Below are the code and all the weights of a small trained network. Each question names an input and a class and asks about switching units off, where a switched-off unit gives its printed mean instead of its output.

import numpy as np


def w(rows, s, z=0):
    codes = np.array(rows[::2]) - 128.0
    scale = np.full(codes.shape[1], s)
    scale[-1] = z or s
    return codes * scale


def f(y):
    return y / 2 * (1 + np.tanh(0.7978845608 * (y + 0.044715 * y**3)))


def log_softmax(a):
    a = a - a.max(-1, keepdims=True)
    return a - np.log(np.exp(a).sum(-1, keepdims=True))


def net(x, mask):
    res = np.array(x, float).reshape(1, 2) / 4 @ E
    y = f(res @ A[0][:, :-1].T + A[0][:, -1])
    res = res + np.where(mask, y, B[0][:, -1]) @ B[0][:, :-1]
    return log_softmax(res[-1] @ U[:, :-1].T + U[:, -1])


A, B = {}, {}
E = w([
[63,196,139,185,218,196,3,170,104,92,174],'x0',
[198,117,149,56,183,210,97,21,147,206,213],'x1',
],0.0059)
A[0] = w([
[54,216,180,189,225,204,41,176,76,102,170,174],'neuron 0',
[58,220,131,213,206,217,30,185,43,92,179,204],'neuron 1',
[172,168,152,81,147,174,95,12,186,170,218,1],'neuron 2',
[65,158,77,213,55,17,132,252,82,35,48,35],'neuron 3',
[226,45,116,61,54,69,218,130,219,161,86,210],'neuron 4',
[200,49,115,97,34,40,228,81,211,168,85,198],'neuron 5',
[212,95,164,22,206,225,147,41,195,220,225,38],'neuron 6',
[203,134,154,68,167,189,81,29,185,202,229,6],'neuron 7',
[35,142,85,217,54,28,170,208,45,34,36,29],'neuron 8',
[196,52,101,57,37,46,213,87,189,165,67,32],'neuron 9',
],0.0044,0.0033)
B[0] = w([
[219,226,36,189,108,208,139,167,216,9,192,230],'neuron 0',
[250,194,25,198,138,190,142,171,217,3,166,247],'neuron 1',
[25,244,121,191,211,38,220,25,54,145,73,173],'neuron 2',
[25,231,126,38,244,70,242,49,46,78,58,187],'neuron 3',
[216,170,18,199,118,234,134,159,210,21,230,251],'neuron 4',
[188,207,15,174,141,202,109,163,230,1,223,254],'neuron 5',
[28,167,189,52,225,53,253,41,40,62,38,236],'neuron 6',
[42,209,147,95,206,47,236,50,54,124,43,198],'neuron 7',
[16,190,201,51,226,46,219,26,22,156,39,185],'neuron 8',
[141,233,50,228,101,115,147,103,201,47,237,200],'neuron 9',
],0.0047,0.0053)
U = w([
[221,219,20,223,108,176,99,176,232,32,216,22],'0',
[18,216,201,30,239,38,226,20,23,147,21,101],'1',
[230,66,88,90,105,208,61,220,206,86,152,251],'2',
[89,40,236,68,33,49,19,204,56,243,44,4],'3',
[104,26,254,57,52,95,37,206,21,244,33,4],'4',
],0.0045,0.0036)

Each question gives the input, the list of numbers given to net, and the class t.
The units are the neurons (one row each of A and B). Each row of codes is followed by its name. A weight is (code - 128) times the scale printed after its matrix; where a second scale follows, it is the last column's (A, B and U).
mask holds one flag per neuron, in row order. A switched-off neuron (its flag False) gives its mean, the last column of its row in B, instead of its output. The means were averaged over made-up inputs and are rounded, as every weight is.
A unit's drop is (log p(t) with every unit on - log p(t) with that unit switched off) / (log p(t) with every unit on - log p(t) with every unit switched off).
The circuit of an input: a set's keep is (log p(t) with only the set's units on - log p(t) with every unit switched off) / (log p(t) with every unit on - log p(t) with every unit switched off). Starting from all 10 units, units are removed one at a time, each time the one whose removal leaves the highest keep (on an exact tie, the one counted first), for as long as the keep stays at least 0.8.
units of the circuit, in order: the units of the circuit, biggest drop first
top k neurons: the k neurons with the biggest drops, biggest first
drop when u is switched off: that unit's drop, to one decimal
input [-5,-6], class 1: top 2 neurons	(neuron 8; neuron 3)
input [5,7], class 1: units of the circuit, in order	(neuron 6)
input [4,-7], class 1: top 2 neurons	(neuron 8; neuron 3)
input [-1,-2], class 2: top 3 neurons	(neuron 6; neuron 7; neuron 2)
input [-6,7], class 1: top 3 neurons	(neuron 6; neuron 7; neuron 1)
input [3,-5], class 1: top 2 neurons	(neuron 8; neuron 3)
input [1,-4], class 1: drop when neuron 8 is switched off	0.2
input [2,1], class 2: drop when neuron 5 is switched off	0.2
input [3,2], class 2: drop when neuron 3 is switched off	0.1
input [3,-3], class 2: drop when neuron 9 is switched off	0.3
input [1,2], class 2: top 2 neurons	(neuron 8; neuron 3)
